Here is a tiny trained network, its code and every weight. The questions are about switching its units off for an input and a target symbol, where a switched-off unit gives its printed mean instead of its output.

import numpy as np


def w(rows, s, z=0):
    codes = np.array(rows[::2]) - 128.0
    scale = np.full(codes.shape[1], s)
    scale[-1] = z or s
    return codes * scale


def f(y):
    return np.maximum(y, 0)


def softmax(a):
    e = np.exp(a - a.max(-1, keepdims=True))
    return e / e.sum(-1, keepdims=True)


def log_softmax(a):
    a = a - a.max(-1, keepdims=True)
    return a - np.log(np.exp(a).sum(-1, keepdims=True))


def net(x, mask):
    ids = ['ΓΣαβδεξπψω'.index(c) for c in x.split()]
    T = len(ids)
    res = E[ids] + P[:T]
    u = 0
    for l in range(2):
        r = res
        for j in range(3):
            rows = slice(2 * j, 2 * j + 2)
            q, k, v = (r @ M[l][rows].T for M in (Q, K, V))
            z = softmax(np.where(np.tri(T) > 0, q @ k.T / 2**0.5, -1e9)) @ v
            o = O[l][rows]
            res = res + np.where(mask[u + j], z, o[:, -1]) @ o[:, :-1]
        u += 3
        y = f(res @ A[l][:, :-1].T + A[l][:, -1])
        res = res + np.where(mask[u : u + 16], y, B[l][:, -1]) @ B[l][:, :-1]
        u += 16
    return log_softmax(res[-1] @ U[:, :-1].T + U[:, -1])


Q, K, V, O, A, B = {}, {}, {}, {}, {}, {}
E = w([
[195,226,176,55,169,176,69,171,141,191],'Γ',
[7,84,245,239,125,128,238,163,107,209],'Σ',
[219,45,91,98,67,95,68,159,46,190],'α',
[190,127,5,252,48,109,182,152,56,157],'β',
[154,131,66,125,58,105,175,128,3,190],'δ',
[91,169,99,220,187,108,90,34,48,96],'ε',
[120,143,67,211,93,235,77,108,164,135],'ξ',
[165,135,77,108,163,211,187,174,52,209],'π',
[138,235,202,146,83,64,60,155,116,45],'ψ',
[116,124,58,148,168,104,195,226,156,65],'ω',
],0.0041)
P = w([
[157,93,170,88,125,240,131,136,17,4],'0',
[142,141,138,116,110,185,111,160,34,92],'1',
[120,135,123,124,116,149,92,159,70,125],'2',
[109,132,127,122,128,119,92,161,98,153],'3',
[114,131,121,118,122,100,86,155,119,167],'4',
[116,133,129,128,130,93,96,151,138,177],'5',
[127,136,135,136,129,86,106,144,157,183],'6',
[125,140,137,133,121,78,125,133,166,192],'7',
[137,148,143,136,118,68,138,125,180,199],'8',
[145,157,146,136,116,55,151,118,190,197],'9',
[141,148,129,135,116,45,174,115,200,196],'10',
],0.0027)
Q[0] = w([
[111,93,114,131,104,86,111,49,110,65],'0.h0',
[124,174,114,136,89,84,140,254,48,121],'0.h0',
[74,29,58,76,176,151,191,71,108,93],'0.h1',
[142,72,169,76,143,103,189,116,205,56],'0.h1',
[75,174,110,236,217,179,100,145,181,44],'0.h2',
[150,116,221,59,136,112,94,75,224,85],'0.h2',
],0.02)
K[0] = w([
[128,158,108,134,167,98,58,60,79,85],'0.h0',
[165,113,188,65,84,56,247,186,101,140],'0.h0',
[191,177,13,73,142,132,110,163,155,45],'0.h1',
[133,101,108,142,177,131,169,229,125,31],'0.h1',
[164,166,8,146,137,112,178,49,230,36],'0.h2',
[178,219,157,82,138,95,36,151,145,87],'0.h2',
],0.017)
V[0] = w([
[103,142,132,214,231,107,109,31,39,194],'0.h0',
[156,185,112,38,193,1,155,128,28,125],'0.h0',
[47,76,88,125,171,70,195,236,181,147],'0.h1',
[63,166,133,137,154,144,171,112,130,104],'0.h1',
[156,154,150,56,236,211,100,152,125,216],'0.h2',
[159,65,2,104,159,173,222,74,74,205],'0.h2',
],0.0099)
O[0] = w([
[188,159,127,59,209,102,197,113,217,175,2],'0.h0',
[205,128,140,203,243,228,140,61,80,145,191],'0.h0',
[179,163,150,191,124,89,46,122,172,241,51],'0.h1',
[116,132,97,64,127,111,71,106,108,159,160],'0.h1',
[116,139,87,135,186,62,200,2,112,70,10],'0.h2',
[210,85,237,100,133,135,70,83,142,20,195],'0.h2',
],0.0042,0.00072)
A[0] = w([
[218,66,152,87,102,98,90,96,122,123,95],'0.n0',
[114,168,199,121,126,41,56,67,94,52,81],'0.n1',
[162,191,194,19,146,89,44,159,128,132,70],'0.n2',
[90,92,43,211,126,168,83,17,112,136,74],'0.n3',
[69,93,179,155,131,167,116,110,86,128,3],'0.n4',
[141,73,71,70,141,53,148,164,166,127,56],'0.n5',
[83,97,85,60,69,131,123,93,175,133,90],'0.n6',
[154,159,133,69,193,117,135,68,152,152,92],'0.n7',
[132,64,41,124,105,70,159,104,53,166,47],'0.n8',
[143,85,142,141,102,86,98,160,177,151,109],'0.n9',
[102,78,88,74,180,140,165,199,150,69,30],'0.n10',
[190,127,91,132,110,75,85,146,183,149,96],'0.n11',
[128,141,110,104,131,167,183,156,116,41,149],'0.n12',
[170,120,116,52,135,247,82,139,158,221,126],'0.n13',
[91,162,71,139,146,108,93,129,135,134,153],'0.n14',
[129,163,104,161,73,109,106,174,155,102,100],'0.n15',
],0.012,0.0027)
B[0] = w([
[29,200,73,74,148,114,97,109,194,100,160],'0.n0',
[160,119,139,147,54,126,55,137,36,111,168],'0.n1',
[98,127,141,143,60,152,26,126,57,112,157],'0.n2',
[151,100,147,145,41,127,60,143,85,83,185],'0.n3',
[99,126,166,48,139,172,162,122,144,59,134],'0.n4',
[158,112,137,173,103,148,64,156,65,113,149],'0.n5',
[115,177,107,164,180,161,191,91,186,122,161],'0.n6',
[56,187,93,155,148,102,147,136,200,106,160],'0.n7',
[123,118,88,200,68,223,108,113,19,169,158],'0.n8',
[103,131,63,135,110,58,163,125,161,173,189],'0.n9',
[169,87,158,144,82,157,81,156,49,133,168],'0.n10',
[95,161,143,48,197,251,117,179,123,71,198],'0.n11',
[148,94,125,170,60,91,37,140,113,120,247],'0.n12',
[166,109,109,131,1,107,106,141,94,21,193],'0.n13',
[121,157,123,133,177,131,135,73,162,94,230],'0.n14',
[172,160,135,126,193,144,139,106,191,143,255],'0.n15',
],0.013,0.0021)
Q[1] = w([
[172,94,193,130,87,131,160,143,84,119],'1.h0',
[100,93,153,69,71,148,126,130,76,144],'1.h0',
[179,251,3,194,168,218,75,210,97,43],'1.h1',
[134,116,169,102,152,132,126,110,93,153],'1.h1',
[69,198,75,193,114,183,105,208,109,45],'1.h2',
[130,124,162,107,144,134,120,99,121,125],'1.h2',
],0.039)
K[1] = w([
[217,147,115,123,177,131,156,121,161,107],'1.h0',
[121,187,72,155,89,154,125,44,157,72],'1.h0',
[82,52,253,158,150,140,186,207,93,124],'1.h1',
[135,176,118,110,167,125,143,81,128,141],'1.h1',
[78,80,238,221,105,55,136,197,145,202],'1.h2',
[136,117,123,121,127,153,158,144,130,120],'1.h2',
],0.031)
V[1] = w([
[139,102,141,130,134,123,110,133,86,111],'1.h0',
[146,82,127,125,105,129,109,111,91,136],'1.h0',
[139,117,147,95,172,238,129,134,84,12],'1.h1',
[142,101,124,109,163,193,147,172,99,61],'1.h1',
[157,143,40,175,91,36,79,133,175,197],'1.h2',
[102,127,176,111,156,192,172,109,81,75],'1.h2',
],0.011)
O[1] = w([
[130,141,109,102,148,119,144,146,176,145,247],'1.h0',
[122,147,137,142,153,124,163,140,204,145,249],'1.h0',
[28,232,162,177,52,116,131,197,181,38,247],'1.h1',
[54,205,151,160,91,138,103,179,144,38,222],'1.h1',
[9,214,186,187,77,129,156,191,175,4,255],'1.h2',
[213,51,89,72,178,129,115,91,108,237,23],'1.h2',
],0.0037,0.0038)
A[1] = w([
[71,176,112,82,211,127,230,90,193,197,24],'1.n0',
[85,109,201,112,128,124,176,121,130,185,161],'1.n1',
[103,87,91,181,186,37,130,2,53,152,77],'1.n2',
[195,165,151,119,208,104,80,110,77,184,99],'1.n3',
[200,123,95,107,69,47,217,140,77,166,71],'1.n4',
[126,110,143,124,127,121,131,128,133,134,110],'1.n5',
[81,221,100,119,219,98,217,102,232,174,125],'1.n6',
[94,178,127,108,205,110,224,115,196,161,85],'1.n7',
[129,124,148,165,81,130,132,154,96,98,2],'1.n8',
[120,84,138,137,86,129,160,150,113,124,201],'1.n9',
[136,47,77,105,95,150,138,110,110,184,97],'1.n10',
[180,111,104,196,176,203,165,130,115,208,50],'1.n11',
[93,200,125,143,203,93,194,128,209,136,218],'1.n12',
[187,62,86,110,220,54,122,224,127,138,131],'1.n13',
[244,52,94,135,135,131,135,73,192,127,141],'1.n14',
[133,131,158,151,136,127,146,150,107,140,240],'1.n15',
],0.012,0.0058)
B[1] = w([
[123,194,146,154,50,86,140,110,184,139,152],'1.n0',
[137,162,109,129,94,124,137,134,165,161,132],'1.n1',
[151,87,48,112,62,43,178,104,75,122,131],'1.n2',
[155,183,180,127,184,88,139,163,92,181,137],'1.n3',
[99,128,254,128,107,103,165,90,115,86,130],'1.n4',
[132,137,120,122,133,134,127,128,124,130,128],'1.n5',
[132,85,108,130,184,152,105,134,83,56,220],'1.n6',
[157,77,145,149,161,147,96,159,82,105,174],'1.n7',
[164,86,131,139,155,128,131,148,110,162,181],'1.n8',
[139,165,142,130,144,113,116,114,127,101,173],'1.n9',
[103,101,145,85,148,161,170,157,119,138,135],'1.n10',
[120,122,113,158,63,168,100,227,138,157,135],'1.n11',
[113,141,135,83,102,118,173,109,152,222,254],'1.n12',
[38,113,110,219,162,111,162,100,119,115,136],'1.n13',
[167,78,147,127,122,115,66,82,199,157,141],'1.n14',
[123,132,96,125,107,139,133,116,150,86,187],'1.n15',
],0.025,0.0095)
U = w([
[153,168,80,201,83,150,46,158,76,4,255],'Γ',
[61,242,103,105,47,110,210,84,224,187,183],'Σ',
[122,45,91,49,222,201,164,129,65,129,149],'α',
[154,126,119,122,113,159,117,186,130,169,52],'β',
[132,104,160,125,89,114,158,162,91,152,54],'δ',
[169,102,93,125,119,66,149,106,99,152,73],'ε',
[190,96,123,106,131,142,70,94,177,167,71],'ξ',
[129,106,211,123,125,119,138,103,125,115,68],'π',
[165,174,182,103,163,118,105,137,104,166,75],'ψ',
[85,99,132,197,165,99,133,134,136,174,81],'ω',
],0.0038,0.0067)

Each question gives the input, a string of symbols that net reads in full, and the target symbol t.
The units are the heads (2 rows each of Q, K, V and O) and the neurons (one row each of A and B). Each row of codes is followed by its name. A weight is (code - 128) times the scale printed after its matrix; where a second scale follows, it is the last column's (O, A, B and U).
mask holds one flag per unit, layer by layer, with each layer's heads first. A switched-off unit (its flag False) gives its mean, the last column of its rows in O or B, instead of its output. The means were averaged over made-up inputs and are rounded, as every weight is.
A unit's drop is (log p(t) with every unit on - log p(t) with that unit switched off) / (log p(t) with every unit on - log p(t) with every unit switched off).
top k neurons: the k neurons with the biggest drops, biggest first
k most important neurons of layer l: the k neurons of layer l with the biggest drops, biggest first
heads that matter: for each layer, one digit per head in row order, 1 if its drop is at least 0.15 and else 0, layers parted by /
input ω ω α ψ ω ε ξ ω δ ω α, target Σ: heads that matter	101 / 000
input ω ψ π Σ ε ψ ω ψ α Γ ξ, target ξ: heads that matter	010 / 011
input ω ω ξ ξ ξ ε ω ξ ξ ω ξ, target α: top 3 neurons	1.n6, 1.n7, 1.n12
input ξ ω Γ Γ ξ ω Γ ω α ψ β, target Γ: heads that matter	100 / 000
input ω ω ω ψ δ ω Γ Γ ω Γ, target α: top 3 neurons	0.n7, 1.n6, 0.n12
input π ξ ψ ω ξ β ω π, target Σ: heads that matter	001 / 000
input α ε π Γ ω ω ω ε, target Σ: top 4 neurons	0.n3, 0.n7, 0.n0, 0.n1
input ω δ ω Σ ω ω ε ψ ω ω, target ω: heads that matter	010 / 011
input ω ω ω ω ω ω Γ ξ α ω ε, target Γ: heads that matter	000 / 000
input ξ ω ε β ε β, target Σ: top 4 neurons	0.n8, 0.n6, 1.n7, 1.n6
input ω ω ξ ε Σ δ, target δ: heads that matter	000 / 011
input ξ ω ψ ω ω α ξ ω ξ Γ, target Γ: top 3 neurons	0.n2, 0.n13, 1.n12
input ω ξ ξ ω ε ω ε, target Σ: heads that matter	110 / 000
input Γ δ ω ω ξ ε α ω Γ, target Σ: heads that matter	011 / 000
input ε ε ω ω ψ ξ ω ξ ξ α, target Γ: heads that matter	100 / 000
input ω ω ψ ω ξ ω ε ξ Γ, target Γ: top 2 neurons	0.n13, 1.n12
input Γ β ξ ξ ξ ξ ω ψ Γ ξ β, target Σ: heads that matter	001 / 000
input ξ ω ξ, target Σ: heads that matter	110 / 000
input ξ ω ε ξ β α ω ε ε, target α: top 3 neurons	0.n7, 0.n12, 1.n6
input ε ε ξ ε, target α: heads that matter	100 / 000
input ξ ε ω ω ξ Σ ξ ω ξ ε, target ε: heads that matter	000 / 010
input ξ ω ω ε ψ ω ω ξ ω ξ ξ, target α: top 3 neurons	1.n6, 1.n12, 1.n7
input ω α ψ Γ ω ξ ψ ψ ε δ, target Γ: heads that matter	010 / 000
input ξ ψ ω Γ ξ, target Σ: top 3 neurons	0.n3, 0.n6, 1.n6
input π ψ Γ ξ β β π, target Σ: most important neuron of layer 0	0.n13
input ψ ω α δ ψ ψ ω π ω ω ξ, target Γ: top 3 neurons	0.n3, 1.n12, 0.n13
input ξ Γ β ε ξ π Σ ψ π, target π: top 2 neurons	1.n4, 0.n13
input ψ ω ξ π Γ ξ ω Γ ω ω α, target Γ: top neuron	0.n8
input ω α ω ψ Γ ω ξ Γ, target Σ: top 2 neurons	0.n13, 0.n7
input ξ ξ π Σ ω ψ ω ω ε ψ β, target β: 4 most important neurons of layer 0	0.n8, 0.n11, 0.n12, 0.n13
